Here is a tiny trained network, its code and every weight. The questions are about switching its units off for an input and a target symbol, where a switched-off unit gives its printed mean instead of its output.

import numpy as np


def w(rows, s, z=0):
    codes = np.array(rows[::2]) - 128.0
    scale = np.full(codes.shape[1], s)
    scale[-1] = z or s
    return codes * scale


def f(y):
    return np.maximum(y, 0)


def softmax(a):
    e = np.exp(a - a.max(-1, keepdims=True))
    return e / e.sum(-1, keepdims=True)


def log_softmax(a):
    a = a - a.max(-1, keepdims=True)
    return a - np.log(np.exp(a).sum(-1, keepdims=True))


def net(x, mask):
    ids = ['αγδεζηθλξπστφψω'.index(c) for c in x.split()]
    T = len(ids)
    res = E[ids] + P[:T]
    r = res
    for j in range(2):
        rows = slice(2 * j, 2 * j + 2)
        q, k, v = (r @ M[0][rows].T for M in (Q, K, V))
        z = softmax(np.where(np.tri(T) > 0, q @ k.T / 2**0.5, -1e9)) @ v
        o = O[0][rows]
        res = res + np.where(mask[j], z, o[:, -1]) @ o[:, :-1]
    y = f(res @ A[0][:, :-1].T + A[0][:, -1])
    res = res + np.where(mask[2:10], y, B[0][:, -1]) @ B[0][:, :-1]
    return log_softmax(res[-1] @ U[:, :-1].T + U[:, -1])


Q, K, V, O, A, B = {}, {}, {}, {}, {}, {}
E = w([
[174,182,134,166,80],'α',
[135,160,123,174,95],'γ',
[146,154,129,196,92],'δ',
[141,91,120,140,106],'ε',
[82,215,98,130,55],'ζ',
[96,97,8,219,106],'η',
[136,145,116,167,108],'θ',
[125,121,102,110,4],'λ',
[89,82,107,138,117],'ξ',
[212,169,95,143,178],'π',
[228,124,92,104,101],'σ',
[230,113,107,198,178],'τ',
[99,62,87,77,75],'φ',
[100,162,63,49,152],'ψ',
[124,106,86,147,223],'ω',
],0.019)
P = w([
[161,154,124,130,131],'0',
[158,146,112,135,125],'1',
[153,139,96,135,120],'2',
[152,134,83,149,116],'3',
[151,130,69,158,109],'4',
[151,124,56,163,102],'5',
[153,120,42,174,96],'6',
[143,118,29,179,90],'7',
[142,113,16,185,85],'8',
[143,106,5,192,79],'9',
[149,95,2,208,75],'10',
],0.0095)
Q[0] = w([
[65,134,250,68,157],'head 0',
[117,130,138,195,125],'head 0',
[182,163,93,130,73],'head 1',
[172,118,83,185,85],'head 1',
],0.019)
K[0] = w([
[131,149,253,111,123],'head 0',
[144,143,94,136,93],'head 0',
[142,125,37,149,137],'head 1',
[119,125,43,149,117],'head 1',
],0.02)
V[0] = w([
[9,45,161,116,176],'head 0',
[133,40,60,45,57],'head 0',
[63,187,80,18,90],'head 1',
[249,144,36,74,254],'head 1',
],0.0096)
O[0] = w([
[29,93,238,246,164,2],'head 0',
[75,177,209,1,140,252],'head 0',
[116,247,67,124,243,115],'head 1',
[62,55,102,57,233,229],'head 1',
],0.0091,0.008)
A[0] = w([
[238,120,142,140,78,220],'neuron 0',
[20,208,44,202,100,187],'neuron 1',
[60,105,108,62,85,59],'neuron 2',
[120,78,135,197,93,241],'neuron 3',
[112,198,253,99,168,4],'neuron 4',
[139,217,243,81,184,93],'neuron 5',
[157,99,107,71,240,38],'neuron 6',
[31,151,8,168,236,241],'neuron 7',
],0.0066,0.0044)
B[0] = w([
[144,156,203,144,149,234],'neuron 0',
[102,34,217,115,234,199],'neuron 1',
[162,61,141,187,131,216],'neuron 2',
[92,180,182,159,143,161],'neuron 3',
[183,2,80,85,143,161],'neuron 4',
[93,82,135,142,84,192],'neuron 5',
[76,151,180,150,85,235],'neuron 6',
[137,135,69,183,47,254],'neuron 7',
],0.0098,0.0087)
U = w([
[169,162,90,109,254,248],'α',
[223,48,103,125,138,68],'γ',
[87,95,175,61,157,135],'δ',
[71,168,214,160,134,203],'ε',
[170,125,16,117,119,84],'ζ',
[180,125,132,143,171,133],'η',
[202,133,90,112,125,54],'θ',
[161,128,145,174,5,2],'λ',
[161,147,113,133,141,177],'ξ',
[108,220,151,81,88,163],'π',
[145,136,143,127,116,132],'σ',
[141,109,113,124,77,25],'τ',
[119,77,92,214,131,148],'φ',
[49,185,68,99,109,162],'ψ',
[152,146,57,37,155,109],'ω',
],0.0076,0.0058)

Each question gives the input, a string of symbols that net reads in full, and the target symbol t.
The units are the heads (2 rows each of Q, K, V and O) and the neurons (one row each of A and B). Each row of codes is followed by its name. A weight is (code - 128) times the scale printed after its matrix; where a second scale follows, it is the last column's (O, A, B and U).
mask holds one flag per unit, heads first, then neurons. A switched-off unit (its flag False) gives its mean, the last column of its rows in O or B, instead of its output. The means were averaged over made-up inputs and are rounded, as every weight is.
A unit's drop is (log p(t) with every unit on - log p(t) with that unit switched off) / (log p(t) with every unit on - log p(t) with every unit switched off).
The circuit of an input: a set's keep is (log p(t) with only the set's units on - log p(t) with every unit switched off) / (log p(t) with every unit on - log p(t) with every unit switched off). Starting from all 10 units, units are removed one at a time, each time the one whose removal leaves the highest keep (on an exact tie, the one counted first), for as long as the keep stays at least 0.8.
circuit, biggest first: the units of the circuit, biggest drop first
most important unit: the unit with the biggest drop
top k neurons: the k neurons with the biggest drops, biggest first
drop of u: that unit's drop, to one decimal
input δ γ π τ δ ψ δ, target ψ: circuit, biggest first	[head 1; neuron 7; neuron 6]
input δ ψ λ α ξ σ θ, target ω: circuit, biggest first	[head 0]
input δ ζ θ ψ λ ξ φ ε ζ π, target ζ: top 3 neurons	[neuron 7; neuron 1; neuron 0]
input τ ε ζ ω γ λ λ λ δ, target π: circuit, biggest first	[head 0; head 1]
input ψ τ φ ω λ δ φ ψ δ θ, target ψ: circuit, biggest first	[head 1; neuron 7; head 0]
input α φ ε σ, target δ: circuit, biggest first	[head 0; head 1]
input λ α θ δ ω σ δ α λ γ, target π: circuit, biggest first	[head 0; head 1]
input τ φ δ ω ε φ θ, target δ: circuit, biggest first	[head 0; neuron 4]
input σ δ ω λ ψ α ζ λ λ φ ζ, target δ: circuit, biggest first	[head 0; neuron 4]
input π γ ψ, target ψ: circuit, biggest first	[neuron 6; head 1; neuron 7]
input φ σ λ ζ δ α τ λ τ γ γ, target γ: circuit, biggest first	[head 1; head 0]
input τ ξ δ ζ δ α ψ λ, target ψ: top 2 neurons	[neuron 7; neuron 6]
input λ ε α ζ, target α: top 2 neurons	[neuron 1; neuron 6]
input ζ λ φ λ λ τ α, target γ: most important unit	head 1
input φ φ π, target δ: top 3 neurons	[neuron 6; neuron 4; neuron 5]
input φ α ξ λ α γ, target π: circuit, biggest first	[head 1; head 0; neuron 2]
input φ φ α ξ τ α δ, target γ: top 2 neurons	[neuron 6; neuron 7]
input ψ λ λ, target ψ: top 3 neurons	[neuron 7; neuron 0; neuron 4]
input ε φ δ, target δ: top 3 neurons	[neuron 4; neuron 7; neuron 5]
input θ γ ω γ ω γ, target φ: circuit, biggest first	[head 0]
input ζ ξ α δ, target ε: top 3 neurons	[neuron 0; neuron 3; neuron 7]
input δ σ τ δ λ, target γ: top 2 neurons	[neuron 2; neuron 6]
input α ε π ζ α, target ζ: drop of head 0	0.6
input ξ λ δ τ δ, target γ: drop of neuron 4	-0.1
input ε δ σ δ, target ω: drop of neuron 7	0.1
input τ δ α τ, target γ: drop of head 1	1.2
input σ ε θ ε α δ δ ξ, target ε: top neuron	[neuron 3]
